[[147 127 136 129 139 113 135 116 108]
 [127 125 107 110 134 143 130 109 127]
 [119 141 110 116 135 137 139 119 143]
 [140 128 149 139 129 143 138 110 136]
 [132 132 111 122 112 113 108 137 133]
 [107 112 132 109 144 144 135 122 149]]
->
[[119 141 110 116 135 137 139 119 143]
 [132 132 111 122 112 113 108 137 133]
 [140 128 149 139 129 143 138 110 136]
 [147 127 136 129 139 113 135 116 108]
 [127 125 107 110 134 143 130 109 127]
 [107 112 132 109 144 144 135 122 149]]

[[129 132 131 120 125 129 130 131 123 100]
 [136 116 121 133 127 124 124 142 124 124]
 [144 129 129 127 125 131 120 128 118 116]
 [120 118 128 138 118 125 129 144 128 131]
 [134 124 126 133 126 126 126 133 138 124]]
->
[[129 132 131 120 125 129 130 131 123 100]
 [144 129 129 127 125 131 120 128 118 116]
 [134 124 126 133 126 126 126 133 138 124]
 [120 118 128 138 118 125 129 144 128 131]
 [136 116 121 133 127 124 124 142 124 124]]

[[111 111 112 114 116 107 112]
 [121 133 127 135 131 131 129]]
->
[[121 133 127 135 131 131 129]
 [111 111 112 114 116 107 112]]

[[152 110 126 131 131 147 136 132]
 [102 148 131 124 125 107 119 124]
 [107 144 131 125 125 111 121 124]
 [104 146 131 124 125 109 120 124]
 [ 98 151 132 123 123 105 117 122]
 [115 138 130 126 126 117 123 126]
 [109 143 130 125 125 113 121 125]]
->
[[ 98 151 132 123 123 105 117 122]
 [102 148 131 124 125 107 119 124]
 [104 146 131 124 125 109 120 124]
 [107 144 131 125 125 111 121 124]
 [109 143 130 125 125 113 121 125]
 [115 138 130 126 126 117 123 126]
 [152 110 126 131 131 147 136 132]]

[[137 111 132 137 131 111 139 128 139]
 [143 103 142 141 139 103 146 128 143]
 [116 149 119 118 119 149 119 129 119]
 [118 110 115 119 118 110 118 125 118]]
->
[[116 149 119 118 119 149 119 129 119]
 [137 111 132 137 131 111 139 128 139]
 [118 110 115 119 118 110 118 125 118]
 [143 103 142 141 139 103 146 128 143]]

[[125 140 133 127 131 120 130 125 118 103 127]
 [138 110 128 149 132 130 129 122 128 155 117]
 [127 129 128 127 128 128 128 128 128 126 129]
 [128 128 128 128 128 128 128 128 127 127 128]
 [129 127 128 129 128 128 128 128 128 130 127]
 [133 117 126 136 128 132 128 127 132 147 125]
 [132 120 127 135 129 130 128 127 130 141 125]]
->
[[125 140 133 127 131 120 130 125 118 103 127]
 [127 129 128 127 128 128 128 128 128 126 129]
 [128 128 128 128 128 128 128 128 127 127 128]
 [129 127 128 129 128 128 128 128 128 130 127]
 [132 120 127 135 129 130 128 127 130 141 125]
 [133 117 126 136 128 132 128 127 132 147 125]
 [138 110 128 149 132 130 129 122 128 155 117]]

[[138 119 129 151 118]
 [128 135 124 148 122]]
->
[[128 135 124 148 122]
 [138 119 129 151 118]]

[[147 130 125 126 109 121]
 [150 131 124 125 105 119]]
->
[[150 131 124 125 105 119]
 [147 130 125 126 109 121]]

[[118 119 102 124 142 141 122 147 129 123 108]
 [117 134 142 104 132 119 125 123 125 145 145]
 [136 129 116 147 114 130 124 126 143 106 124]
 [141 121 115 155 125 138 133 133 129 111 109]
 [109 125 112 106 141 133 118 142 131 133 123]]
->
[[117 134 142 104 132 119 125 123 125 145 145]
 [136 129 116 147 114 130 124 126 143 106 124]
 [109 125 112 106 141 133 118 142 131 133 123]
 [141 121 115 155 125 138 133 133 129 111 109]
 [118 119 102 124 142 141 122 147 129 123 108]]
---
[[135 151 135]
 [137 141 137]
 [147 136 147]
 [135 136 135]
 [124 138 124]
 [134 130 134]
 [136 125 136]
 [129 134 129]]
->
[[135 137 147 135 124 134 136 129]
 [151 141 136 136 138 130 125 134]
 [135 137 147 135 124 134 136 129]]

[[118 126 131 135 123 117 115 120 138]
 [110 126 131 154 113 103 115 118 142]
 [118 126 131 135 123 117 115 147 103]
 [118 126 131 135 123 117 115 147 105]]
->
[[138 142 103 105]
 [120 118 147 147]
 [115 115 115 115]
 [117 103 117 117]
 [123 113 123 123]
 [135 154 135 135]
 [131 131 131 131]
 [126 126 126 126]
 [118 110 118 118]]

[[122 121 132 131]
 [134 141 127 132]
 [120 132 119 120]
 [129 149 131 125]
 [128 142 124 130]
 [118 128 122 121]
 [125 135 121 114]
 [131 144 121 118]
 [117 143 123 127]
 [128 141 128 131]
 [130 122 127 126]
 [138 122 137 137]]
->
[[131 132 120 125 130 121 114 118 127 131 126 137]
 [132 127 119 131 124 122 121 121 123 128 127 137]
 [121 141 132 149 142 128 135 144 143 141 122 122]
 [122 134 120 129 128 118 125 131 117 128 130 138]]

[[113 142 135]
 [123 146 138]
 [116 126 122]
 [142 112 118]
 [124 134 133]
 [129 125 118]
 [132 121 122]
 [106 152 146]
 [122 132 128]
 [120 136 134]
 [140 114 120]]
->
[[135 138 122 118 133 118 122 146 128 134 120]
 [142 146 126 112 134 125 121 152 132 136 114]
 [113 123 116 142 124 129 132 106 122 120 140]]

[[147 143 145 124 148 141 113 139]
 [154 130 131 116 144 138 116 129]
 [123 158 145 140 144 139 125 142]
 [151 130 106 108 122 122 126 109]]
->
[[139 129 142 109]
 [113 116 125 126]
 [141 138 139 122]
 [148 144 144 122]
 [124 116 140 108]
 [145 131 145 106]
 [143 130 158 130]
 [147 154 123 151]]

[[149 125 118 115 152 142]
 [145 127 122 115 145 140]
 [124 128 126 115 129 124]
 [132 134 107 115 144 135]
 [119 134 113 115 134 130]
 [101 132 137 115 102 114]
 [136 126 132 115 128 128]]
->
[[142 140 124 135 130 114 128]
 [152 145 129 144 134 102 128]
 [115 115 115 115 115 115 115]
 [118 122 126 107 113 137 132]
 [125 127 128 134 134 132 126]
 [149 145 124 132 119 101 136]]

[[124 124 129 105 134 120 115 127 124 121]
 [126 112 136 134 129 130 140 128 151 129]
 [131 114 129 122 131 126 133 128 141 127]
 [119 124 135 130 134 140 120 116 122 146]]
->
[[121 129 127 146]
 [124 151 141 122]
 [127 128 128 116]
 [115 140 133 120]
 [120 130 126 140]
 [134 129 131 134]
 [105 134 122 130]
 [129 136 129 135]
 [124 112 114 124]
 [124 126 131 119]]
---
[[128 106 108 149 109 145 143 135 108 110 106 147 131 112]
 [128 136 141 131 145 125 138 143 111 142 146 113 141 115]
 [113 135 106 130 116 114 125 149 142 120 151 111 139 109]
 [132 140 110 118 126 129 141 117 141 123 149 121 128 121]
 [121 131 136 142 119 124 145 113 114 130 133 128 115 113]
 [134 117 125 120 141 113 133 117 137 116 125 149 141 125]]
->
[[128 106 108 149 109 145 143 135 108 110 106 147 131 112]
 [134 117 125 120 141 113 133 117 137 116 125 149 141 125]
 [121 131 136 142 119 124 145 113 114 130 133 128 115 113]
 [113 135 106 130 116 114 125 149 142 120 151 111 139 109]
 [128 136 141 131 145 125 138 143 111 142 146 113 141 115]
 [132 140 110 118 126 129 141 117 141 123 149 121 128 121]]

[[134 120 135 130 135 110 137 133 137 138 103 145 132]
 [133 152 132 141 137 121 133 124 125 134 136 119 139]
 [134 142 138 137 138 115 135 137 134 137 121 139 135]]
->
[[134 120 135 130 135 110 137 133 137 138 103 145 132]
 [134 142 138 137 138 115 135 137 134 137 121 139 135]
 [133 152 132 141 137 121 133 124 125 134 136 119 139]]

[[132 109]
 [150 138]
 [148 136]
 [145 129]
 [149 137]
 [130 104]]
->
[[130 104]
 [132 109]
 [145 129]
 [148 136]
 [149 137]
 [150 138]]

[[130 138 132 132 120 122 124 131 130 132 126 127 141 122 118 118]
 [104 118 135 110 120 124 136 109 136 142 131 109 140 124 135 136]
 [115 110 131 133 130 151 121 109 118 127 129 120 133 138 144 152]
 [116 112 123 138 122 134 135 119 130 139 131 111 146 132 142 141]]
->
[[115 110 131 133 130 151 121 109 118 127 129 120 133 138 144 152]
 [116 112 123 138 122 134 135 119 130 139 131 111 146 132 142 141]
 [104 118 135 110 120 124 136 109 136 142 131 109 140 124 135 136]
 [130 138 132 132 120 122 124 131 130 132 126 127 141 122 118 118]]

[[137 131]
 [134 105]]
->
[[134 105]
 [137 131]]

[[129 124]
 [128 119]
 [126 131]
 [128 129]
 [127 108]
 [122 150]]
->
[[127 108]
 [128 119]
 [129 124]
 [128 129]
 [126 131]
 [122 150]]

[[104 139 122 127 126 130]
 [137 114 122 140 130 132]]
->
[[137 114 122 140 130 132]
 [104 139 122 127 126 130]]
